Here is a tiny trained network, its code and every weight. The questions are about switching its units off for an input and a class, where a switched-off unit gives its printed mean instead of its output.

import numpy as np


def w(rows, s, z=0):
    codes = np.array(rows[::2]) - 128.0
    scale = np.full(codes.shape[1], s)
    scale[-1] = z or s
    return codes * scale


def f(y):
    return np.maximum(y, 0)


def log_softmax(a):
    a = a - a.max(-1, keepdims=True)
    return a - np.log(np.exp(a).sum(-1, keepdims=True))


def net(x, mask):
    res = np.array(x, float).reshape(1, 5) / 4 @ E
    y = f(res @ A[0][:, :-1].T + A[0][:, -1])
    res = res + np.where(mask, y, B[0][:, -1]) @ B[0][:, :-1]
    return log_softmax(res[-1] @ U[:, :-1].T + U[:, -1])


A, B = {}, {}
E = w([
[176,105,135,112,31,187,90],'x0',
[146,142,112,133,136,128,130],'x1',
[144,253,220,171,156,165,161],'x2',
[194,78,175,109,207,173,43],'x3',
[127,130,126,128,129,128,125],'x4',
],0.012)
A[0] = w([
[168,58,93,121,117,170,93,122],'neuron 1',
[109,83,90,132,138,125,140,206],'neuron 2',
[136,92,146,122,85,118,137,121],'neuron 3',
[150,102,166,115,214,151,76,171],'neuron 4',
[80,136,131,164,143,119,180,119],'neuron 5',
[87,167,89,122,46,100,152,88],'neuron 6',
[74,123,115,124,247,57,137,125],'neuron 7',
[111,83,71,119,129,93,112,174],'neuron 8',
[113,141,145,126,158,121,119,100],'neuron 9',
[157,103,162,123,204,159,88,10],'neuron 10',
[152,82,96,125,143,123,66,127],'neuron 11',
[119,153,111,114,88,100,128,197],'neuron 12',
[97,146,89,140,76,133,160,209],'neuron 13',
[69,218,150,137,143,105,164,140],'neuron 14',
[175,143,143,117,31,153,116,84],'neuron 15',
[86,162,109,116,162,71,137,171],'neuron 16',
[141,186,195,131,127,156,128,1],'neuron 17',
[124,72,86,118,129,86,128,226],'neuron 18',
[97,111,119,127,195,98,125,240],'neuron 19',
[99,146,98,130,91,132,132,68],'neuron 20',
[105,37,25,118,135,72,125,72],'neuron 21',
[156,81,110,123,112,142,90,106],'neuron 22',
],0.016,0.0088)
B[0] = w([
[123,112,88,60,133,33,117,213],'neuron 1',
[152,105,65,138,125,127,143,200],'neuron 2',
[160,165,99,121,139,90,117,165],'neuron 3',
[130,96,55,182,133,164,135,236],'neuron 4',
[141,132,118,76,127,79,116,194],'neuron 5',
[127,100,67,206,154,208,114,226],'neuron 6',
[124,121,90,223,131,234,135,237],'neuron 7',
[120,117,127,172,169,208,161,217],'neuron 8',
[130,135,147,108,120,102,135,153],'neuron 9',
[104,183,251,174,101,192,145,191],'neuron 10',
[128,122,99,80,122,58,121,195],'neuron 11',
[146,155,180,141,137,142,96,195],'neuron 12',
[134,178,189,139,135,164,173,230],'neuron 13',
[133,121,167,35,109,31,99,251],'neuron 14',
[102,129,160,212,143,206,149,203],'neuron 15',
[126,101,134,83,119,70,111,208],'neuron 16',
[110,107,76,216,142,228,150,192],'neuron 17',
[115,73,50,148,141,143,93,228],'neuron 18',
[143,188,209,99,113,129,143,214],'neuron 19',
[122,73,94,125,114,137,128,164],'neuron 20',
[121,198,254,180,94,178,137,251],'neuron 21',
[134,103,85,69,137,89,127,186],'neuron 22',
],0.017)
U = w([
[115,204,208,137,134,152,151,250],'0',
[99,110,54,164,163,167,131,42],'1',
[130,134,110,9,121,14,82,86],'2',
],0.015,0.0027)

Each question gives the input, the list of numbers given to net, and the class t.
The units are the neurons (one row each of A and B). Each row of codes is followed by its name. A weight is (code - 128) times the scale printed after its matrix; where a second scale follows, it is the last column's (A, B and U).
mask holds one flag per neuron, in row order. A switched-off neuron (its flag False) gives its mean, the last column of its row in B, instead of its output. The means were averaged over made-up inputs and are rounded, as every weight is.
A unit's drop is (log p(t) with every unit on - log p(t) with that unit switched off) / (log p(t) with every unit on - log p(t) with every unit switched off).
The circuit of an input: a set's keep is (log p(t) with only the set's units on - log p(t) with every unit switched off) / (log p(t) with every unit on - log p(t) with every unit switched off). Starting from the 12 units with the biggest drops (on a tie, the unit counted first), units are removed one at a time, each time the one whose removal leaves the highest keep (on an exact tie, the one counted first), for as long as the keep stays at least 0.8.
units of the circuit, in order: the units of the circuit, biggest drop first
k most important neurons: the k neurons with the biggest drops, biggest first
drop of u: that unit's drop, to one decimal
input [-1,-4,-8,-2,0], class 0: units of the circuit, in order => neuron 21
input [-1,5,-6,-8,-7], class 0: 4 most important neurons => neuron 21; neuron 13; neuron 4; neuron 12
input [-2,5,-7,-6,3], class 0: 3 most important neurons => neuron 21; neuron 13; neuron 4
input [8,4,1,2,5], class 1: 4 most important neurons => neuron 15; neuron 14; neuron 21; neuron 16
input [-4,6,2,-5,7], class 2: 2 most important neurons => neuron 14; neuron 21
input [1,8,-5,8,2], class 2: 4 most important neurons => neuron 1; neuron 11; neuron 7; neuron 6
input [0,0,-4,-3,-3], class 0: 3 most important neurons => neuron 21; neuron 4; neuron 7
input [5,-7,8,6,3], class 1: 3 most important neurons => neuron 17; neuron 4; neuron 21
input [-7,8,-3,0,6], class 0: 2 most important neurons => neuron 19; neuron 21
input [6,-7,-4,8,-8], class 2: 2 most important neurons => neuron 1; neuron 11
input [7,1,8,8,7], class 1: 2 most important neurons => neuron 4; neuron 17
input [-2,1,-1,-1,-7], class 0: 3 most important neurons => neuron 4; neuron 6; neuron 17
input [-8,-5,6,-6,6], class 2: drop of neuron 14 => 0.7
input [3,-7,8,2,-2], class 1: units of the circuit, in order => neuron 17
input [4,-8,1,7,3], class 1: drop of neuron 14 => 6.4
input [8,-4,-5,6,6], class 2: drop of neuron 1 => 0.8
